Below are the code and all the weights of a small trained network. Each question names an input and a target symbol and asks about switching units off, where a switched-off unit gives its printed mean instead of its output.

import numpy as np


def w(rows, s, z=0):
    codes = np.array(rows[::2]) - 128.0
    scale = np.full(codes.shape[1], s)
    scale[-1] = z or s
    return codes * scale


def norm(h):
    return h / np.sqrt((h * h).mean(-1, keepdims=True) + 1e-5)


def f(y):
    return y / 2 * (1 + np.tanh(0.7978845608 * (y + 0.044715 * y**3)))


def softmax(a):
    e = np.exp(a - a.max(-1, keepdims=True))
    return e / e.sum(-1, keepdims=True)


def log_softmax(a):
    a = a - a.max(-1, keepdims=True)
    return a - np.log(np.exp(a).sum(-1, keepdims=True))


def net(x, mask):
    ids = ['ΔΘΞΠΣΩαβγζηλμτφψ'.index(c) for c in x.split()]
    T = len(ids)
    res = E[ids] + P[:T]
    u = 0
    for l in range(2):
        q, k, v = (norm(res) @ M[l].T for M in (Q, K, V))
        z = softmax(np.where(np.tri(T) > 0, q @ k.T / 2**0.5, -1e9)) @ v
        res = res + np.where(mask[u], z, O[l][:, -1]) @ O[l][:, :-1]
        u += 1
        y = f(norm(res) @ A[l][:, :-1].T + A[l][:, -1])
        res = res + np.where(mask[u : u + 8], y, B[l][:, -1]) @ B[l][:, :-1]
        u += 8
    return log_softmax(norm(res)[-1] @ U[:, :-1].T + U[:, -1])


Q, K, V, O, A, B = {}, {}, {}, {}, {}, {}
E = w([
[181,225,253,165,159],'Δ',
[123,126,100,203,116],'Θ',
[52,123,101,224,197],'Ξ',
[64,159,94,169,115],'Π',
[141,61,108,143,156],'Σ',
[201,135,180,72,89],'Ω',
[115,99,127,127,175],'α',
[132,111,137,141,94],'β',
[147,123,161,160,104],'γ',
[127,53,83,103,50],'ζ',
[155,192,11,44,177],'η',
[68,156,142,161,162],'λ',
[204,147,50,189,47],'μ',
[143,119,169,167,82],'τ',
[161,106,147,148,126],'φ',
[147,125,161,152,111],'ψ',
],0.0056)
P = w([
[211,185,249,255,166],'0',
[192,195,224,243,166],'1',
[196,192,200,218,160],'2',
[196,186,183,204,161],'3',
[198,186,171,190,157],'4',
[187,185,163,180,155],'5',
[190,180,158,171,156],'6',
[187,181,149,163,151],'7',
[182,180,149,156,150],'8',
[178,182,138,151,148],'9',
[175,181,145,159,149],'10',
[187,179,151,155,149],'11',
[177,178,156,163,138],'12',
],0.001)
Q[0] = w([
[254,92,202,163,3],'0.h1',
[249,157,226,98,65],'0.h1',
],0.0059)
K[0] = w([
[235,132,4,31,10],'0.h1',
[145,215,45,76,2],'0.h1',
],0.0045)
V[0] = w([
[127,153,129,3,142],'0.h1',
[58,49,172,169,145],'0.h1',
],0.0028)
O[0] = w([
[174,5,228,157,110,7],'0.h1',
[57,72,177,17,136,183],'0.h1',
],0.003,0.002)
A[0] = w([
[91,148,63,175,165,105],'0.n1',
[46,181,33,132,172,168],'0.n2',
[80,180,230,198,166,68],'0.n3',
[43,177,59,113,3,46],'0.n4',
[55,60,130,3,172,7],'0.n5',
[53,40,154,181,92,73],'0.n6',
[173,11,131,74,134,96],'0.n7',
[180,91,186,218,101,80],'0.n8',
],0.0037,0.0018)
B[0] = w([
[184,136,101,106,28,182],'0.n1',
[228,196,184,169,135,251],'0.n2',
[98,89,52,87,108,180],'0.n3',
[208,95,229,200,203,168],'0.n4',
[116,108,195,236,53,118],'0.n5',
[125,154,123,92,235,122],'0.n6',
[2,141,233,136,85,108],'0.n7',
[213,147,150,115,82,147],'0.n8',
],0.0031)
Q[1] = w([
[119,228,205,179,230],'1.h1',
[17,116,3,122,240],'1.h1',
],0.0063)
K[1] = w([
[66,183,131,71,254],'1.h1',
[104,166,143,240,215],'1.h1',
],0.0067)
V[1] = w([
[154,150,255,61,156],'1.h1',
[153,206,170,35,145],'1.h1',
],0.0032)
O[1] = w([
[178,200,173,104,96,9],'1.h1',
[153,254,171,74,158,228],'1.h1',
],0.0043,0.00012)
A[1] = w([
[109,109,87,176,148,88],'1.n1',
[135,141,82,121,231,115],'1.n2',
[158,183,146,159,202,95],'1.n3',
[138,3,171,77,99,94],'1.n4',
[108,144,176,62,186,57],'1.n5',
[65,168,63,142,136,116],'1.n6',
[61,131,200,156,105,2],'1.n7',
[132,142,155,124,53,171],'1.n8',
],0.0056,0.0022)
B[1] = w([
[195,142,127,83,2,158],'1.n1',
[155,21,172,128,191,179],'1.n2',
[107,45,123,84,112,251],'1.n3',
[124,6,78,25,70,126],'1.n4',
[233,164,200,196,49,103],'1.n5',
[93,138,168,67,134,177],'1.n6',
[172,219,105,176,206,112],'1.n7',
[82,59,170,78,155,164],'1.n8',
],0.0039,0.0027)
U = w([
[248,240,254,13,48,236],'Δ',
[237,194,12,225,15,161],'Θ',
[24,41,22,194,249,69],'Ξ',
[19,254,66,233,181,159],'Π',
[87,15,61,55,7,243],'Σ',
[220,121,43,115,210,132],'Ω',
[206,23,235,234,231,121],'α',
[190,85,167,175,28,112],'β',
[114,172,110,162,173,8],'γ',
[31,141,224,176,18,163],'ζ',
[230,215,40,15,217,81],'η',
[25,177,224,15,243,84],'λ',
[31,210,75,12,140,108],'μ',
[113,180,102,179,176,31],'τ',
[128,166,101,145,149,3],'φ',
[35,236,47,59,23,169],'ψ',
],0.0071,0.0059)

Each question gives the input, a string of symbols that net reads in full, and the target symbol t.
The units are the heads (2 rows each of Q, K, V and O) and the neurons (one row each of A and B). Each row of codes is followed by its name. A weight is (code - 128) times the scale printed after its matrix; where a second scale follows, it is the last column's (O, A, B and U).
mask holds one flag per unit, layer by layer, with each layer's heads first. A switched-off unit (its flag False) gives its mean, the last column of its rows in O or B, instead of its output. The means were averaged over made-up inputs and are rounded, as every weight is.
A unit's drop is (log p(t) with every unit on - log p(t) with that unit switched off) / (log p(t) with every unit on - log p(t) with every unit switched off).
The circuit of an input: a set's keep is (log p(t) with only the set's units on - log p(t) with every unit switched off) / (log p(t) with every unit on - log p(t) with every unit switched off). Starting from the 12 units with the biggest drops (on a tie, the unit counted first), units are removed one at a time, each time the one whose removal leaves the highest keep (on an exact tie, the one counted first), for as long as the keep stays at least 0.8.
circuit, biggest first: the units of the circuit, biggest drop first
most important unit: the unit with the biggest drop
top k neurons: the k neurons with the biggest drops, biggest first
k most important neurons of layer l: the k neurons of layer l with the biggest drops, biggest first
input α Ξ α γ, target ψ: most important unit => 0.n2
input Ξ α α Π Δ Ξ α τ Σ, target Σ: 2 most important neurons of layer 0 => [0.n4 0.n7]
input Π Π μ Ξ Π Π φ α α Ξ Ξ Ω α, target Ξ: circuit, biggest first => [1.h1 0.n4]
input γ τ α γ Π Π Ξ α ζ Π α Π, target α: top 4 neurons => [0.n4 0.n2 0.n5 1.n3]
input ψ Π τ Π Δ μ τ, target Θ: top 4 neurons => [0.n2 1.n2 0.n7 1.n6]
input γ Δ Σ Π Ξ Ω α Π μ β Π τ φ, target Θ: 2 most important neurons of layer 0 => [0.n2 0.n4]
input Π α β, target α: circuit, biggest first => [0.n4 0.h1 1.n1]
input α τ ψ Ω μ β φ α Σ φ Π φ, target Θ: 3 most important neurons of layer 1 => [1.n2 1.n6 1.n4]
input Θ τ Π Δ τ, target ζ: 2 most important neurons of layer 0 => [0.n2 0.n3]
input Θ Ω μ Π Π Π α ζ γ, target Σ: top 4 neurons => [0.n2 1.n8 1.n7 0.n3]
input α ζ Ξ Δ μ β, target Θ: top 3 neurons => [1.n3 1.n2 0.n7]
input Π η Π Δ Π Θ Π α, target α: top 2 neurons => [0.n3 0.n7]
input Ξ α ζ Π τ α φ, target Σ: circuit, biggest first => [0.n2 1.n4]
input Π Ξ Ξ μ ζ Π, target Ξ: top 3 neurons => [0.n4 1.n2 1.n3]
input η Ξ Π Ξ γ Σ γ Ω Π Ξ α Π, target Ξ: top 2 neurons => [0.n4 0.n5]
input γ Θ η Ξ α Ω α α α Π Π α, target Π: top 2 neurons => [0.n7 0.n5]
input Σ τ α τ, target ζ: 2 most important neurons of layer 1 => [1.n8 1.n2]
input Θ Π Ξ β τ Ξ α μ μ α Π Θ α, target Π: top 4 neurons => [0.n5 0.n7 0.n4 1.n7]
input Π τ φ γ Θ φ Π Π φ, target Ω: 2 most important neurons of layer 0 => [0.n2 0.n4]
input Ξ Ξ Π β Π Θ Π Ξ α Π τ φ, target Ω: top 2 neurons => [0.n4 0.n1]
input Π Ω η Ξ Π Σ β μ β, target Θ: 2 most important neurons of layer 0 => [0.n2 0.n7]
input ζ γ γ Π α φ α Σ, target Σ: top 2 neurons => [1.n4 0.n7]
input Π τ μ φ φ Ω Ξ η τ γ α, target α: 4 most important neurons of layer 0 => [0.n2 0.n3 0.n7 0.n5]
input φ μ γ, target Θ: top neuron => [0.n2]
input Σ γ λ Π Π Ξ Π β, target α: top 2 neurons => [0.n4 0.n3]
